The symbols move the states like this.
w476 ζ w413
w476 ψ w870
w176 ζ w507
w176 ψ w515
w195 ζ w972
w195 ψ w941
w336 ζ w525
w336 ψ w765
w402 ζ w437
w402 ψ w946
w846 ζ w884
w846 ψ w531
w301 ζ w242
w301 ψ w850
w17 ζ w906
w17 ψ w441
w232 ζ w765
w232 ψ w377
w995 ζ w870
w995 ψ w525
w892 ζ w661
w892 ψ w972
w946 ζ w94
w946 ψ w358
w637 ζ w402
w637 ψ w94
w59 ζ w261
w59 ψ w215
w196 ζ w673
w196 ψ w642
w161 ζ w677
w161 ψ w535
w677 ζ w404
w677 ψ w623
w562 ζ w486
w562 ψ w32
w242 ζ w358
w242 ψ w608
w919 ζ w846
w919 ψ w906
w170 ζ w906
w170 ψ w657
w108 ζ w239
w108 ψ w703
w239 ζ w881
w239 ψ w528
w6 ζ w712
w6 ψ w601
w765 ζ w6
w765 ψ w545
w601 ζ w972
w601 ψ w396
w884 ζ w287
w884 ψ w17
w673 ζ w850
w673 ψ w306
w850 ζ w935
w850 ψ w856
w757 ζ w431
w757 ψ w260
w104 ζ w673
w104 ψ w562
w282 ζ w712
w282 ψ w657
w358 ζ w751
w358 ψ w637
w218 ζ w170
w218 ψ w420
w208 ζ w817
w208 ψ w673
w870 ζ w471
w870 ψ w25
w437 ζ w351
w437 ψ w94
w530 ζ w6
w530 ψ w223
w652 ζ w196
w652 ψ w336
w547 ζ w657
w547 ψ w269
w342 ζ w531
w342 ψ w881
w862 ζ w583
w862 ψ w431
w817 ζ w302
w817 ψ w104
w302 ζ w608
w302 ψ w583
w531 ζ w999
w531 ψ w257
w941 ζ w535
w941 ψ w995
w943 ζ w712
w943 ψ w941
w25 ζ w404
w25 ψ w712
w296 ζ w194
w296 ψ w978
w623 ζ w943
w623 ψ w892
w945 ζ w545
w945 ψ w48
w211 ζ w269
w211 ψ w296
w377 ζ w302
w377 ψ w205
w396 ζ w807
w396 ψ w653
w261 ζ w102
w261 ψ w196
w653 ζ w59
w653 ψ w147
w401 ζ w767
w401 ψ w486
w935 ζ w637
w935 ψ w817
w528 ζ w176
w528 ψ w884
w147 ζ w652
w147 ψ w939
w387 ζ w441
w387 ψ w557
w761 ζ w703
w761 ψ w476
w215 ζ w147
w215 ψ w583
w816 ζ w629
w816 ψ w535
w223 ζ w601
w223 ψ w102
w471 ζ w230
w471 ψ w195
w230 ζ w287
w230 ψ w161
w767 ζ w919
w767 ψ w218
w102 ζ w396
w102 ψ w205
w994 ζ w850
w994 ψ w767
w87 ζ w211
w87 ψ w999
w287 ζ w387
w287 ψ w677
w807 ζ w773
w807 ψ w59
w413 ζ w884
w413 ψ w959
w351 ζ w757
w351 ψ w218
w525 ζ w25
w525 ψ w6
w545 ζ w377
w545 ψ w545
w939 ζ w336
w939 ψ w608
w751 ζ w306
w751 ψ w965
w629 ζ w959
w629 ψ w846
w441 ζ w816
w441 ψ w471
w306 ζ w841
w306 ψ w420
w841 ζ w946
w841 ψ w242
w965 ζ w301
w965 ψ w994
w431 ζ w657
w431 ψ w336
w583 ζ w945
w583 ψ w212
w212 ζ w48
w212 ψ w437
w980 ζ w995
w980 ψ w529
w194 ζ w906
w194 ψ w342
w881 ζ w257
w881 ψ w176
w712 ζ w636
w712 ψ w972
w661 ζ w884
w661 ψ w336
w636 ζ w245
w636 ψ w535
w906 ζ w87
w906 ψ w531
w420 ζ w862
w420 ψ w807
w529 ζ w870
w529 ψ w773
w608 ζ w765
w608 ψ w437
w703 ζ w557
w703 ψ w413
w404 ζ w980
w404 ψ w636
w972 ζ w529
w972 ψ w205
w260 ζ w402
w260 ψ w260
w978 ζ w881
w978 ψ w528
w486 ζ w218
w486 ψ w106
w257 ζ w846
w257 ψ w282
w642 ζ w215
w642 ψ w673
w724 ζ w939
w724 ψ w673
w507 ζ w108
w507 ψ w208
w94 ζ w862
w94 ψ w751
w269 ζ w919
w269 ψ w194
w32 ζ w106
w32 ψ w106
w959 ζ w17
w959 ψ w387
w106 ζ w547
w106 ψ w211
w557 ζ w471
w557 ψ w943
w515 ζ w761
w515 ψ w282
w535 ζ w623
w535 ψ w870
w773 ζ w223
w773 ψ w261
w856 ζ w817
w856 ψ w106
w205 ζ w653
w205 ψ w215
w48 ζ w420
w48 ψ w562
w657 ζ w562
w657 ψ w919
w999 ζ w296
w999 ψ w846
w245 ζ w25
w245 ψ w530

The rows follow the links: the fewer symbols apart two states are, the more alike their rows tend to be.

Each row, then its state:
[17, -9, -20, 34, -58, 80, -45, -41, -3, 92, 51, 19, -64, -97, 25, 9, -17, -80, -4, -19, 37, 24, 83, 25, -32, 49, 4, -28, 15, -56, 14, 22, -64, -6, 101, 27, 0, 31, -1]: w176
[15, 9, 1, -9, -10, -60, -71, 25, -15, 80, 22, -14, 4, -148, -100, 2, 72, -45, -14, -68, 28, -14, -1, -22, 0, 22, -5, 10, 21, 71, -39, -31, 18, -3, -28, -50, -20, 80, -20]: w652
[17, 3, -21, 24, -53, 81, -31, -37, 7, 91, 54, 20, -67, -93, 30, 9, -26, -77, 6, -10, 42, 28, 87, 25, -27, 46, 8, -17, 20, -58, 21, 24, -61, -16, 98, 28, 5, 36, 1]: w239
[14, 28, -44, 40, -24, 47, 38, -55, 3, -30, 52, 22, -29, 88, 46, 38, -54, -59, 39, 51, 2, 82, 52, -11, -46, -13, -25, 19, -13, -62, 80, 64, -23, -8, 88, 46, 3, -46, -11]: w17
[17, -38, -6, 73, -63, 36, -34, -5, 10, 76, 43, 35, -59, -99, -18, -7, -23, -108, -38, -63, 58, 1, 56, 23, -46, 31, -16, -45, 12, -76, 1, 6, -45, 18, 82, 6, 1, 35, 3]: w507
[6, -13, -5, 25, -13, 52, -29, -33, 43, -30, -34, -39, 53, 76, -21, 20, 80, 55, 58, -36, 40, 37, -1, 82, -31, -80, -7, 54, -83, 2, -18, -18, 34, -57, -92, 14, 32, -52, 3]: w547
[10, 0, -6, -9, 32, -50, 95, 34, -17, -117, 30, 25, -2, 114, 18, 13, -60, -59, -21, 50, -52, 15, -47, -59, -20, -11, -57, -16, 5, -51, 52, 49, 34, 39, 2, 4, -29, -33, -64]: w677
[-32, -25, 31, -28, 37, 27, 26, 25, -32, -2, -59, 24, -26, 18, 110, -60, -92, 83, -45, 46, -40, -76, -12, -1, 60, 51, 54, -79, 28, -6, -29, -23, -44, 48, 26, 21, 21, -15, 57]: w946
[24, -50, 15, 31, -23, -30, -54, 44, 11, 53, 10, -2, -5, -137, -93, -21, 71, -54, -47, -95, 47, -42, -11, 30, -8, 16, -24, -23, -4, -5, -63, -41, 23, 11, -40, -51, -11, 63, -29]: w642
[16, -7, -20, 31, -33, -4, 50, 7, -16, -27, 67, 45, -51, 25, 9, 19, -74, -133, -35, 10, -8, 26, 28, -46, -51, 19, -43, -50, 26, -80, 64, 61, -21, 42, 98, 14, -11, 4, -41]: w476
[12, 3, -11, -18, 34, -46, 94, 36, -21, -112, 42, 19, -6, 95, 18, 20, -57, -63, -20, 58, -61, 14, -47, -66, -16, 2, -63, -10, 19, -50, 49, 53, 25, 34, 0, -7, -30, -27, -77]: w943
[24, 36, 0, -76, 64, -70, 57, 24, -14, -33, 32, -55, -3, -51, -11, 28, 54, -16, 8, 60, -59, 16, -39, -46, 64, 21, -49, 38, 42, 13, -19, 21, 35, -13, -70, -44, -67, 43, -91]: w972
[30, -6, 17, -44, 20, -18, -27, 17, 2, 59, 11, -57, -10, -161, -23, 2, 101, -6, -7, -22, 5, -22, -9, 31, 56, 31, -19, 18, 18, 12, -73, -25, 19, -29, -76, -48, -37, 74, -60]: w261
[13, 50, -5, -36, 17, -71, -46, -5, -4, 68, 20, -38, 13, -133, -81, 18, 82, -10, 16, -18, 3, 15, 1, -30, 30, 17, -4, 52, 42, 88, -27, -11, 18, -25, -30, -51, -31, 78, -27]: w205
[24, 17, 11, -62, 32, -16, -18, 5, 5, 58, 17, -64, -9, -150, -9, 13, 97, 15, 9, 5, -9, -11, -8, 11, 68, 34, -11, 34, 29, 34, -66, -18, 16, -35, -76, -44, -38, 71, -58]: w396
[5, 41, -12, -31, -12, 111, -28, -86, 32, 55, 16, -48, -13, -25, 78, 25, 46, 50, 80, 49, 11, 63, 67, 62, 8, -7, 30, 64, -16, -8, 11, 16, -33, -83, 15, 42, 12, -2, 8]: w531
[13, 18, -25, 6, -35, 104, -37, -64, 17, 92, 45, -10, -54, -88, 53, 10, 8, -35, 34, 17, 31, 42, 92, 49, -6, 44, 20, 9, 10, -39, 14, 26, -62, -48, 82, 30, 7, 30, 3]: w881
[-29, -47, 34, -10, 36, 24, 23, 29, -30, -10, -65, 34, -22, 18, 91, -74, -90, 80, -50, 24, -31, -82, -13, 6, 55, 44, 44, -88, 20, -10, -27, -30, -39, 55, 34, 18, 22, -15, 57]: w637
[-40, 8, 16, -48, 46, 16, 19, 0, -26, 5, -56, 26, -11, 36, 108, -47, -85, 110, -10, 69, -45, -48, -4, -25, 62, 43, 67, -46, 35, 34, 1, -9, -41, 31, 36, 32, 24, -13, 69]: w402
[10, 17, -8, -55, 51, -58, 101, 45, -15, -107, 24, -5, 4, 72, 20, 21, -17, -26, -14, 68, -69, 5, -61, -60, 18, 2, -59, 9, 20, -32, 26, 47, 39, 24, -42, -16, -47, -12, -88]: w995
[18, 9, -29, 16, -49, 88, -42, -47, 7, 87, 58, 24, -61, -87, 40, 11, -16, -64, 14, 4, 35, 43, 85, 23, -30, 53, 6, -7, 19, -45, 28, 28, -65, -26, 100, 32, 7, 38, -3]: w528
[24, 34, 4, -78, 60, -34, 0, 12, 3, 29, 21, -62, -1, -119, 2, 18, 85, 29, 17, 39, -34, 4, -22, -18, 70, 35, -25, 51, 32, 45, -47, -3, 17, -39, -73, -49, -56, 65, -83]: w601
[-32, -55, 39, -16, 30, 32, 27, 41, -23, -6, -59, 30, -29, 9, 92, -66, -87, 70, -61, 25, -30, -92, -19, 11, 47, 46, 36, -89, 15, -27, -40, -29, -37, 52, 18, 19, 19, -13, 52]: w358
[8, -6, -7, 17, 8, -41, 89, 28, -19, -111, 40, 39, -7, 117, 6, 18, -69, -77, -28, 36, -39, 15, -29, -61, -35, -13, -55, -24, 5, -58, 59, 51, 24, 49, 26, 8, -18, -36, -45]: w230
[-42, 45, 4, -66, 48, 16, 12, -15, -20, 12, -44, 4, -6, 38, 103, -25, -74, 114, 21, 87, -51, -22, 12, -30, 70, 33, 69, -12, 37, 59, 12, 0, -41, 7, 46, 35, 13, -16, 68]: w260
[-46, 31, -9, 13, -6, -79, -51, 2, -32, 33, -32, 50, 27, 19, -60, -22, -75, 16, -15, -32, -4, -27, 5, -83, -10, -2, 66, -30, 35, 122, 34, -20, -6, 57, 67, -12, 31, 10, 99]: w608
[19, 50, -27, -13, -20, 100, -15, -82, 33, 42, 45, -39, -25, -24, 69, 42, 33, 6, 74, 62, 16, 85, 70, 32, -9, 8, 0, 71, -3, -39, 37, 36, -39, -76, 46, 43, -5, -3, -26]: w282

Each walk starts at a row. The symbols on each line, taken left to right, move it on to the next state.
Answer with the state's row; about right is enough.
new walk
[9, 33, -11, -25, -7, 104, -21, -78, 39, 23, 1, -50, 16, 32, 67, 33, 62, 70, 93, 38, 17, 68, 51, 74, -5, -32, 25, 79, -43, -5, 3, 7, -17, -82, -25, 46, 22, -27, 6]
ζ ζ ζ ζ ψ ζ	[8, 30, -6, -20, -13, 102, -27, -73, 39, 24, -2, -60, 16, 14, 52, 31, 73, 68, 85, 26, 20, 60, 44, 82, 7, -34, 17, 78, -47, -4, -7, 5, -6, -89, -31, 37, 19, -27, -2]
ψ ψ ψ ζ ψ ζ ζ	[6, 0, -12, 12, -7, -28, 75, 17, -20, -91, 41, 38, -15, 112, 12, 22, -80, -92, -21, 35, -29, 26, -5, -47, -48, -13, -47, -29, 12, -68, 73, 62, 4, 44, 56, 17, -10, -39, -43]
new walk
[8, -78, 19, 91, -51, -14, -34, 34, 20, -9, -18, 18, 23, 0, -105, -26, 27, -46, -51, -117, 65, -28, -37, 47, -62, -40, -23, -35, -54, -43, -37, -41, 34, 20, -39, -23, 21, -14, 7]
ζ ζ ψ ψ ψ ζ ζ	[5, 10, -9, 2, -18, 86, -18, -60, 45, -6, -21, -57, 32, 56, 36, 21, 75, 84, 75, 12, 32, 54, 15, 88, -10, -53, 9, 76, -59, -7, -11, -12, 1, -72, -59, 32, 27, -49, 0]
ψ ζ ζ ζ ζ ζ ψ ζ	[13, 41, -17, -24, -7, 108, -28, -82, 29, 42, 14, -54, -4, -10, 75, 25, 61, 59, 83, 45, 16, 64, 61, 70, 15, -11, 21, 72, -24, -4, 3, 12, -28, -83, 0, 38, 11, -13, -1]
new walk
[-26, -60, 36, -8, 27, 27, 19, 49, -32, -4, -57, 34, -32, -1, 83, -72, -79, 60, -63, 5, -24, -93, -23, 21, 51, 46, 36, -105, 12, -32, -38, -35, -30, 56, 11, 4, 23, -10, 46]
ζ ψ ψ ψ ψ ψ	[2, -100, 51, 35, -3, 32, 23, 61, -9, -32, -47, 25, -23, 7, 32, -68, -36, 16, -80, -46, 15, -95, -40, 73, 5, 20, -9, -101, -30, -87, -61, -36, -6, 45, -34, 4, 18, -23, 7]
ψ ζ ζ ζ ψ	[-38, -24, 33, -30, 31, 13, 16, 19, -30, 1, -62, 35, -18, 30, 92, -66, -94, 90, -35, 36, -37, -78, -11, -8, 51, 39, 57, -73, 27, 18, -17, -19, -38, 49, 32, 21, 32, -16, 75]
new walk
[27, 5, 15, -49, 17, -23, -38, 11, 10, 73, 18, -50, -3, -166, -37, 9, 99, 5, -3, -17, 2, -18, 0, 17, 50, 34, -10, 32, 25, 31, -66, -27, 12, -28, -66, -52, -36, 75, -46]
ψ ζ ψ ζ ψ ψ ζ	[-21, 69, -33, 22, -31, -97, -57, -25, -4, 43, 6, 24, 46, 3, -113, 24, 0, -22, 23, -37, 20, 35, 12, -94, -31, -22, 25, 53, 23, 125, 46, -4, 13, 10, 52, -20, 11, 13, 64]
ζ ψ ψ ζ ζ	[-37, 6, 28, -4, 29, -40, -52, 6, 10, 24, -91, -11, 50, -2, -32, -34, 25, 134, 0, -28, 14, -50, -39, 5, 50, -18, 52, 23, -4, 94, -54, -80, 14, 1, -51, -9, 15, -11, 95]
new walk
[5, 64, -11, -67, 60, -96, 61, 31, -22, -67, 24, -18, 25, 27, -15, 31, 8, 6, 10, 86, -71, 23, -63, -96, 38, 13, -37, 57, 41, 42, 27, 31, 38, 6, -34, -24, -57, 8, -56]
ζ ψ ψ ζ ζ	[16, 2, -5, -28, 41, -51, 104, 37, -20, -104, 40, -2, -11, 71, 26, 26, -35, -59, -25, 61, -60, 6, -44, -60, 8, 5, -60, -10, 18, -54, 33, 53, 30, 25, -13, -12, -44, -14, -86]
ζ ζ ζ ζ ψ ψ ζ	[23, 37, -4, -77, 65, -56, 88, 20, -18, -81, 32, -36, 7, 43, 24, 37, 10, -20, 15, 90, -77, 20, -37, -56, 36, 4, -46, 29, 28, -4, 24, 52, 38, -4, -46, -24, -53, 4, -95]
new walk
[27, 16, 15, -61, 30, -23, -16, 11, 0, 60, 19, -58, -6, -152, -18, 14, 98, 7, 10, 4, -5, -15, -9, 5, 64, 35, -11, 38, 26, 31, -64, -20, 11, -36, -71, -44, -44, 77, -62]
ζ ψ ζ ψ ζ ζ ψ ψ	[-30, 72, -29, 18, -3, -100, -41, -27, -16, 27, 3, 23, 43, 21, -96, 22, -21, -12, 26, -11, -2, 35, 10, -103, -12, -28, 30, 49, 36, 134, 56, 3, 9, 11, 56, -12, 6, 12, 66]
ψ ψ ζ ψ ψ ψ	[-38, 53, -23, 21, -17, -91, -66, -24, -11, 43, -15, 33, 48, 9, -103, 15, -16, 13, 22, -38, 16, 16, 6, -80, -20, -26, 42, 27, 26, 134, 43, -17, 10, 21, 49, -17, 24, 6, 91]
new walk
[16, -10, -24, 46, -53, 34, 6, -7, -11, 23, 62, 50, -60, -34, 1, 11, -68, -126, -27, -16, 22, 26, 53, -21, -54, 38, -20, -40, 19, -75, 50, 39, -42, 31, 115, 23, -10, 16, -20]
ζ ψ ζ ζ ψ ζ ζ	[22, 9, 12, -61, 64, -51, 99, 47, -16, -98, 24, -27, -1, 38, 31, 26, 7, -14, -14, 73, -66, -4, -67, -45, 36, 10, -62, 8, 15, -31, 3, 35, 38, 13, -67, -26, -53, -10, -97]
ψ ζ ζ ψ ψ ψ ψ ψ	[13, 76, -6, -85, 56, -92, 20, 2, -12, -14, 18, -42, 25, -33, -22, 39, 51, 12, 36, 59, -59, 24, -31, -81, 55, 12, -18, 65, 48, 92, 9, 16, 36, -15, -46, -39, -45, 41, -50]
new walk
[-26, 29, -20, 61, -33, -95, -62, -8, -8, 34, -8, 42, 36, 13, -134, 5, -26, -23, -9, -71, 37, 1, 4, -66, -40, -29, 29, 8, 19, 102, 39, -16, 13, 29, 58, -18, 19, 0, 88]
ζ ψ ψ ζ ζ ζ	[-34, 56, -34, 29, -23, -84, -57, -30, -11, 25, -8, 27, 50, 41, -105, 19, -19, -1, 31, -39, 17, 31, 17, -82, -31, -43, 35, 36, 16, 131, 56, -5, 11, 11, 50, -10, 19, -5, 83]
ζ ζ ζ ψ ζ ψ	[-36, 41, -19, 35, -21, -73, -60, -23, 2, 10, -38, 28, 70, 72, -103, 6, -4, 33, 23, -51, 27, 17, -14, -53, -40, -58, 40, 39, -14, 125, 26, -26, 26, 7, 17, -15, 33, -20, 90]
new walk
[17, -20, -19, 50, -60, 46, -23, -11, -4, 64, 56, 42, -66, -84, -4, -3, -40, -119, -25, -39, 44, 15, 71, 10, -44, 43, -4, -44, 20, -72, 26, 26, -52, 14, 106, 10, -2, 38, -4]
ζ ψ ζ ψ ψ ζ ζ ψ	[11, 9, -2, -19, 33, -47, 102, 38, -16, -119, 26, 10, -4, 107, 23, 22, -46, -48, -19, 59, -57, 12, -46, -55, -3, -10, -56, -5, 8, -58, 45, 52, 30, 35, -12, -4, -35, -33, -67]
ψ ζ ζ ψ ψ ψ ψ	[17, 28, 5, -65, 66, -56, 99, 32, -18, -99, 26, -16, 7, 57, 23, 29, 6, -3, -4, 82, -79, 10, -60, -58, 36, 4, -45, 20, 23, -13, 16, 40, 40, 12, -54, -19, -46, -5, -87]
